cols: A V G D S U B Y Z P
k_408: [ 96 121 111 156 118 103 106 114 193 146]
k_461: [161 152 131 154 135 157 148 130 125  79]
k_568: [ 78  88 107 127 148 131 128 113 185 166]
k_601: [ 78  78 113 107 107 113 113 113 185 185]
count k_601: [78]
2
col: [157 131 113]
U
col: [106 148 128]
B
col: [193 125]
Z
col: [130 113]
Y
count k_601: [113]
4
count k_408: [103]
1

cols: J M F R K
k_550: [124 143 121 151 188]
k_801: [116 187 133 173 173]
k_734: [133 137 137 142 119]
k_632: [172 127 133 110 109]
k_335: [117 117 117 150 150]
k_883: [131 131 130 131 104]
loc: [188]
k_550, 5
count k_801: [173]
2
count k_335: [117]
3
dup k_734: 
[137]
dup k_883: 
[131]

cols: H C Q E X L
k_74: [152 146 164  91 127  79]
k_95: [107 125 119  92  93 152]
k_881: [108 127 109  98  94 114]
k_100: [125 112 176 121 142 155]
k_351: [142 141 141 155 141 155]
k_171: [124 139  52 162 117 121]
k_124: [159 140 159 166 156 159]
k_820: [125 111 151 152 153 172]
k_71: [123 108 172 134 148 168]
k_472: [134 114 179 134 156 147]
k_273: [114 129 121  95  98 110]
dup k_124: 
[159]
col: [176 141]
Q
loc: [146]
k_74, 2
col: [121 155 162 166 152]
E
col: [152 114]
L
loc: [151]
k_820, 3
count k_351: [141]
3

cols: Feri delu fupup mon Nusib
k_36: [ 97 122  97 105  99]
k_108: [115 118  86 100 168]
k_10: [196 132  91 103 113]
k_102: [157 146 118  94 168]
k_342: [157 124 118  94 168]
k_917: [157 132 104 102 161]
k_160: [131 127  74 107 112]
k_688: [102 144  95 105 168]
dup k_36: 
[97]
loc: [127]
k_160, 2

cols: kinel Gutom suz tiv vev ked nefos volo teno
k_848: [ 94 114  96 122 198  50  67 192 194]
k_659: [189 102 142 102  71 194 199  59 114]
k_413: [ 86 198 162 186 100 156 119 130 197]
k_302: [198 114 122 122 198 122  67 192 198]
k_210: [154  58 162 141  61 123 155  70 159]
k_923: [ 90 194 161  79  98 157 121 128 194]
k_692: [ 73 144 110 147 188  59  58 198 133]
count k_302: [122]
3
col: [122 102]
tiv
loc: [98]
k_923, 5
loc: [156]
k_413, 6

cols: nobul Vakug buk Sidoz Keb putus dutut
k_613: [104 158 116 118 128 116 140]
k_951: [143 143 199 118 143 101 152]
k_885: [ 84 135 151 124 156 101 108]
k_565: [ 70 143 170 147  98  79 112]
k_13: [121 149  84 132 150 136  96]
k_416: [143 143 199 148 146 178  87]
k_242: [129 106 162 108 120 103 102]
k_470: [142 149 176 162 105 118 163]
k_419: [174 142 135 120  91 112 112]
k_85: [174 142 135 120 104  77 127]
count k_951: [144]
0
loc: [91]
k_419, 5
loc: [163]
k_470, 7
loc: [102]
k_242, 7

cols: tufi vel vigu bagok Lavag nevug
k_385: [114 192 192 192 192 165]
k_724: [114 123 192 123 123 123]
k_937: [ 98 149 180  71 107 180]
dup k_724: 
[123]
dup k_385: 
[192]
dup k_937: 
[180]
q: [ 98 149 180  71 107 180]
k_937

cols: tifo sab dovel molit mugi
k_478: [122 173  82 127 132]
k_81: [136  43 200 121 133]
k_742: [136  43 200 106 126]
k_961: [130  79  79  79 130]
k_593: [129  77 163 115 128]
k_159: [134  58 185 110 129]
k_170: [121 152 101 133 133]
k_190: [121 193  63 144 131]
k_359: [132  69 173 114 127]
k_88: [125 114  78 121 131]
k_521: [131  93 148 115 130]
count k_961: [79]
3
loc: [126]
k_742, 5
loc: [101]
k_170, 3

cols: Nen gotet mudab doma
k_140: [ 78  78 131  93]
k_796: [ 78  93 193  93]
k_665: [189 160  77 161]
k_685: [ 93 152  93  82]
loc: [193]
k_796, 3
dup k_140: 
[78]
dup k_685: 
[93]
col: [160 152]
gotet
count k_796: [77]
0
q: [ 78  78 131  93]
k_140

cols: kudur revi gubi zotef renek rizad Nuzos gev gibir nupe
k_270: [156 133 114 121 132 148 153 150 132 110]
k_141: [128 135  95 132 136 208  91 122 140 122]
k_851: [156 132 132 121 132 148 153 163 132  86]
k_22: [128 135  95 132 136 208 145 122 140 133]
loc: [114]
k_270, 3
dup k_851: 
[132]
col: [114  95 132]
gubi

cols: fufe ruv mav gibo seluz kebag
k_854: [169  99 191 110 135  83]
k_962: [107 140 101 124 173  84]
k_173: [106 122 154 140 165  80]
k_219: [ 79 141 114 172  94  87]
k_981: [117 148 148 131 194 124]
k_940: [ 94 146 144  62 121 118]
k_113: [106 136 154 140 165  80]
k_187: [ 96  84 172 126 165 151]
k_892: [ 79 141 207 172  94  87]
loc: [131]
k_981, 4
col: [ 80  87 124 118  80 151  87]
kebag

cols: Kan lepon fol num zovo naf Kaniz
k_760: [ 86 173 171  84 145 149  87]
k_38: [181  80  98 174 103 145 161]
k_361: [167  98  77 175 135 109 182]
k_862: [169  91  96 167 114 132 162]
k_833: [146 109 169 119  83 196  87]
k_382: [ 65 199 164  74 173 133  91]
k_877: [ 97 168 111 118 180  97 142]
k_786: [155 115  56 178 171  80 202]
k_637: [147 109 195 154  83 195  87]
k_513: [109 153 115 123 163 108 139]
loc: [111]
k_877, 3
loc: [182]
k_361, 7
loc: [174]
k_38, 4
dup k_637: 
[195]
col: [173  80  98  91 109]
lepon
loc: [153]
k_513, 2

cols: kosen neri zudo Tubin Sakeb bimit
k_746: [ 89 173  64  50 102 144]
k_884: [132 205 205 178 152 152]
k_590: [201 196 201  56 199 201]
k_83: [186 158  50 136 204 186]
k_179: [200 138 145 136 207  86]
k_834: [ 90 168 136 141 172 175]
col: [ 86 175]
bimit
count k_746: [51]
0
count k_590: [202]
0
col: [152 201 186  86 175]
bimit

cols: naze rorim palod pevo fub Ninar
k_235: [132 178 174  69 178 178]
k_288: [127 158 179 207  59 195]
k_296: [122 156 180  74  72 193]
k_11: [190 154  61 199 184  66]
k_121: [150 121  63 192 201  47]
k_441: [135  87  78 211 198  53]
k_435: [118 165 182 194  64 192]
k_968: [195 158 179  59  59 195]
k_656: [120 155 177  65  74 194]
k_119: [136  65  72 187 192  49]
k_869: [ 64  62 213  40 126 142]
k_77: [127 158 179  71  59 135]
col: [132 127 122 190 150]
naze
dup k_235: 
[178]
col: [121  87 165 158 155]
rorim
count k_968: [195]
2
col: [121  87]
rorim

cols: Gizer Bul pefu feb mosi Tubir laz
k_212: [ 99 130 187  90 186 136 136]
k_358: [ 99 130 187 157  61  61 148]
k_329: [ 99 130 187  90 186 170  89]
dup k_212: 
[136]
q: [ 99 130 187  90 186 170  89]
k_329

cols: gabut bav Sov Pamur
k_913: [106 161 161 172]
k_795: [182  64 107  73]
k_133: [ 52 178 183 174]
dup k_913: 
[161]
count k_913: [161]
2
loc: [182]
k_795, 1

cols: tiro nedu nuto sovil bon gunol
k_250: [112 111 111 149 147 147]
k_378: [151 111 111 123 111 123]
k_260: [116 157 148 126 102 144]
k_855: [192 103  84 178 162 136]
q: [192 103  84 178 162 136]
k_855
count k_378: [111]
3

cols: Siza kep Bes tagol Rak bosaf
k_995: [186  74 105 172  86 159]
k_475: [131 125 176 108  94 189]
k_635: [186  80 190 189 121 120]
k_272: [ 89 175 122 109 179  82]
k_370: [ 70 193 182  70 158 152]
k_867: [186  73 115 168  79 170]
k_453: [ 89 175 122 109 139 103]
k_391: [ 88 176 134 103 171 113]
k_277: [ 89 175 122 109 179 103]
k_633: [153 119 119 178 175  74]
k_972: [153 119  52 178 175 187]
dup k_633: 
[119]
col: [172 108 189 109  70 168 109 103]
tagol
loc: [170]
k_867, 6
loc: [152]
k_370, 6
loc: [108]
k_475, 4
q: [ 88 176 134 103 171 113]
k_391
col: [108 189 109  70 168 109 103 109 178 178]
tagol

cols: sor lel sis Reguz Moviz
k_573: [ 64 158 155 206 140]
k_309: [183 150 160  70 175]
k_704: [ 70 117 104 192  99]
k_677: [ 64 158 155 158 158]
dup k_677: 
[158]
col: [183  70]
sor

cols: Gaf ses dat nibos Fasal Dise riton dunad fifib
k_244: [171  85 172 146 122  69 167 169  86]
k_222: [ 51 146  47 145 110 185 111  75 215]
k_197: [ 94  88  95 171  88 114 160  94  88]
k_887: [164 178 160  58 207 164  69 183 131]
k_70: [144  94 147 149 113  89 158 141 108]
k_789: [164 178 160  58 207 164  69 195 131]
k_61: [ 95 101  69 171  88 114 160  97 153]
loc: [145]
k_222, 4
count k_197: [95]
1

cols: zeva vufu radib gulot begom goz
k_675: [130 123 114 115 113 114]
k_8: [ 72 172 157  87 175 173]
k_154: [172 172 157  87  99 172]
k_229: [120 115 146 113 146 146]
col: [114 157]
radib
count k_154: [171]
0
count k_154: [172]
3
count k_675: [114]
2
dup k_229: 
[146]

cols: sog Duf nur vigi ziza vovur dovos Dipe barep
k_748: [ 95 130  97  80 168 185  74 103 156]
k_868: [ 65  92  81 169  79 117 180 117 117]
k_716: [161 131 154 139 107  96 149 160 109]
k_90: [140 140 133  81 140  81 140  68  81]
k_756: [ 79  98  92  80  74  95 169  71 176]
k_192: [174 165 164  86 175 141 121 182  76]
k_978: [ 78 132  92  79 176 132  79 105 159]
col: [81 80]
vigi
loc: [96]
k_716, 6
count k_90: [133]
1
col: [154 133]
nur
loc: [68]
k_90, 8
dup k_868: 
[117]
count k_978: [132]
2

cols: Pebar Tur mitu dip guron Pebiz Zon
k_76: [131 128 131 129 110 141 129]
k_680: [118 192 153 192  88 110 152]
k_73: [114 188 131 117 100 110 116]
k_967: [136 121 131 133 121 153 148]
k_606: [118 199 158 113  86 110 152]
k_562: [112 202 131 117 100 110 157]
dup k_680: 
[192]
q: [114 188 131 117 100 110 116]
k_73
count k_76: [129]
2
loc: [202]
k_562, 2
col: [131 118 114 136 118]
Pebar

cols: zileb vib laf Zufop pulu gumul pekip
k_59: [135 124 112 140 134 118 144]
k_150: [206  58  76 198  96 146 184]
k_696: [131 124 110 119 110 160 110]
k_701: [168  95  85 171 127 119 174]
k_935: [197  68  67 197 116 127  67]
k_991: [110 146 164 100 123 157  93]
k_389: [142 115 142 138 142 138 132]
col: [124  95  68]
vib
col: [184 110 174  67  93]
pekip
q: [197  68  67 197 116 127  67]
k_935
dup k_696: 
[110]
q: [110 146 164 100 123 157  93]
k_991

cols: lir Zopi fugat tovag sel kul Tapu bofez
k_207: [ 90  90 142 106 109 142 142 109]
k_253: [ 95 160 167  96 177  48 166 156]
k_853: [101  88 165 165 139 120  98 101]
k_993: [ 98 143 160  89 152  81 102 149]
k_205: [121 121 129 123 124 130  91 127]
q: [121 121 129 123 124 130  91 127]
k_205
count k_207: [90]
2
dup k_205: 
[121]
count k_853: [101]
2

cols: gebi zako fumo gora gis lozud fur Mekev Busa rifuv
k_872: [152 146 147 147  99 161 138 106 153 123]
k_128: [ 68 165  61 168 123  99  49 190 160  85]
k_591: [171  91 151  89 123  89  60 188 140 102]
k_266: [ 93 112 112 139 163 112  84 169 133 112]
k_715: [ 66 130  54 133 197  71  55 202 126 113]
k_996: [ 68 165  61 168 171  99  49 190 160  85]
k_952: [ 96 187  86 189 132 137  65 159 184  76]
k_850: [ 88 183  78 187 142 128  58 168 180  75]
dup k_266: 
[112]
col: [147  61 151 112  54  61  86]
fumo

cols: Murut kuraf fel Taru
k_726: [165 128  49 146]
k_345: [112 159  94 147]
k_835: [151 207 182 140]
k_339: [128  97 117 149]
k_463: [105 104 132 101]
k_468: [130 199 103 140]
k_106: [126 163 139 101]
loc: [94]
k_345, 3
count k_463: [105]
1
q: [112 159  94 147]
k_345
loc: [104]
k_463, 2

cols: rumuz Dov dun beset gug Fab
k_728: [197  72  61 196 199 202]
k_882: [123 125 134 129 133 121]
k_986: [44 48 48 44 47 44]
k_906: [125 112 117 123 117 117]
k_467: [139 111 113 122 128 125]
count k_986: [44]
3
dup k_906: 
[117]
count k_986: [47]
1
loc: [199]
k_728, 5

cols: Pem befaz Kuvo Popus betif
k_860: [ 50 202 143  57 111]
k_714: [116 116 143 116 116]
k_336: [ 62  43  92 167 193]
k_783: [166 133 201  97 142]
k_657: [ 84 147  76 193  92]
k_791: [109 117 163 159 184]
loc: [184]
k_791, 5
col: [ 62 166  84]
Pem
count k_714: [116]
4
count k_791: [183]
0

cols: gabi kese bizi mobo
k_204: [ 95 207 166 121]
k_902: [ 87 167 136 123]
k_354: [188 100  93 142]
k_511: [111 198 118  97]
k_532: [124 119 158 148]
k_442: [192  93  99 150]
k_916: [192  95 192 147]
k_787: [ 85 171 162 119]
k_42: [108 135 160 135]
k_730: [116 191 114  99]
k_9: [ 95 207 133  97]
dup k_42: 
[135]
col: [ 93 118 158  99 192]
bizi
loc: [188]
k_354, 1
dup k_916: 
[192]

cols: valu Ven Fezup vebuv Vizu Pani dulal bokit rimi nad
k_390: [140 119 122  99 137 181 119 125 166 119]
k_886: [136 131 117 132 142 148 164 160  67 118]
k_387: [124 125 131 123 133 120 129 145 116 119]
k_48: [115 121 140 136 119  98 111 122 135 160]
k_434: [157  94 139 168 117 113  65  85  65 146]
k_744: [102 115 151 151 151 153 127 204 127 122]
loc: [123]
k_387, 4
dup k_434: 
[65]
col: [118 119 160]
nad
col: [140 139]
Fezup
dup k_390: 
[119]
q: [115 121 140 136 119  98 111 122 135 160]
k_48

cols: bev savuz kud bozar
k_200: [ 57  86 191 165]
k_371: [168 156 126 132]
k_729: [177 171 197  79]
k_899: [ 67 131  67  67]
k_234: [211 131 179 103]
loc: [197]
k_729, 3
count k_899: [67]
3

cols: Dab bog Kepa mabu gitif Lazo Zuve tiru geki buzil
k_579: [115 157 113 163 157 130 119 135 105 113]
k_538: [127 121 129 123 131 129 127 123 134 128]
k_349: [119 143 126 140 130 131 125 118 121 123]
k_430: [127 121 129 123 131 129 127 123 127 125]
k_131: [126 143 126 140 130 131 124 140 126 123]
k_93: [129 124 114 123 124 129 127 123 124 128]
k_163: [ 97  63 140 100 109 142 114 154  95 128]
k_12: [119 143 127 140 130 131 125 140 121 123]
count k_579: [113]
2
loc: [135]
k_579, 8
q: [127 121 129 123 131 129 127 123 127 125]
k_430
count k_93: [124]
3
col: [135 123 118 123 140]
tiru
dup k_12: 
[140]

cols: Gizi Luduf Tek tege Rop boge
k_794: [145 144 113 150 139 107]
k_26: [ 55 165 140 163 168  55]
k_689: [139 141 115 140 139 108]
k_138: [ 54 139 136 144 125 134]
k_526: [129 134 112 110 147  98]
k_636: [160 155 110 144 150  94]
k_471: [139 136 121 153 129 123]
k_165: [111 121 104 121 139 102]
count k_26: [55]
2
col: [110 121 104]
Tek
count k_471: [139]
1
col: [145  55 139  54 129]
Gizi

cols: samov beso nare satu tal zemib dofor pema Lenup
k_652: [111 112 207 131 138 146  98  97 100]
k_125: [162 112 130 112  92 130 112 112 136]
k_740: [162 131 197 131 138 165  98 111 157]
k_863: [162 112 130 131 138 162  98 111 136]
k_537: [130 131 130 131 113 146 130 111 101]
q: [162 112 130 112  92 130 112 112 136]
k_125
count k_740: [98]
1
loc: [97]
k_652, 8
count k_125: [112]
4
loc: [92]
k_125, 5
col: [130 130]
nare
count k_863: [162]
2

cols: Bab tuve Timis rek Lisom Per Mem
k_762: [ 88  86 114 135  60 130  90]
k_970: [ 96 154 127 122 157 120 156]
k_116: [143  94 143 127  94  94  95]
k_330: [174 134 110 121 118 103 149]
col: [88 96]
Bab
count k_116: [95]
1
col: [156  95]
Mem
count k_116: [94]
3

cols: zuk Guka sim rodel zava bosa vosu
k_357: [130  93 155 110 105 198  92]
k_67: [112 120 159 132 129 185  96]
k_618: [112 102 115 112 112 124 112]
k_289: [105 149 145 158 147 136 134]
k_802: [112 158 139 158 113 158 158]
count k_802: [112]
1
count k_618: [112]
4

cols: tezo voveb tulo kug vimu
k_914: [121 170 180 139 139]
k_683: [147 122 143 137 138]
k_681: [136 134 181 127 119]
k_396: [118 143 135 113 128]
k_945: [123 144  82 125 164]
k_600: [113 130 192 132 134]
k_690: [137 110 132 117 117]
k_164: [124 124 138 145 128]
k_930: [112 179 137 145 132]
k_719: [137 112 132 142 117]
k_840: [113 142 159 152 133]
k_91: [129 152 125 140 111]
col: [124 112 137 113 129]
tezo
col: [192 132]
tulo
col: [164 134 117 128 132 117 133 111]
vimu
count k_690: [136]
0

cols: duni difek kiz vupi tutot zilez
k_494: [137 136 136 136 169 169]
k_670: [138 135 177 134 137 166]
k_580: [138 135 177 134 131 166]
count k_494: [135]
0
col: [137 131]
tutot
q: [138 135 177 134 137 166]
k_670
col: [166 166]
zilez
count k_494: [136]
3
q: [137 136 136 136 169 169]
k_494

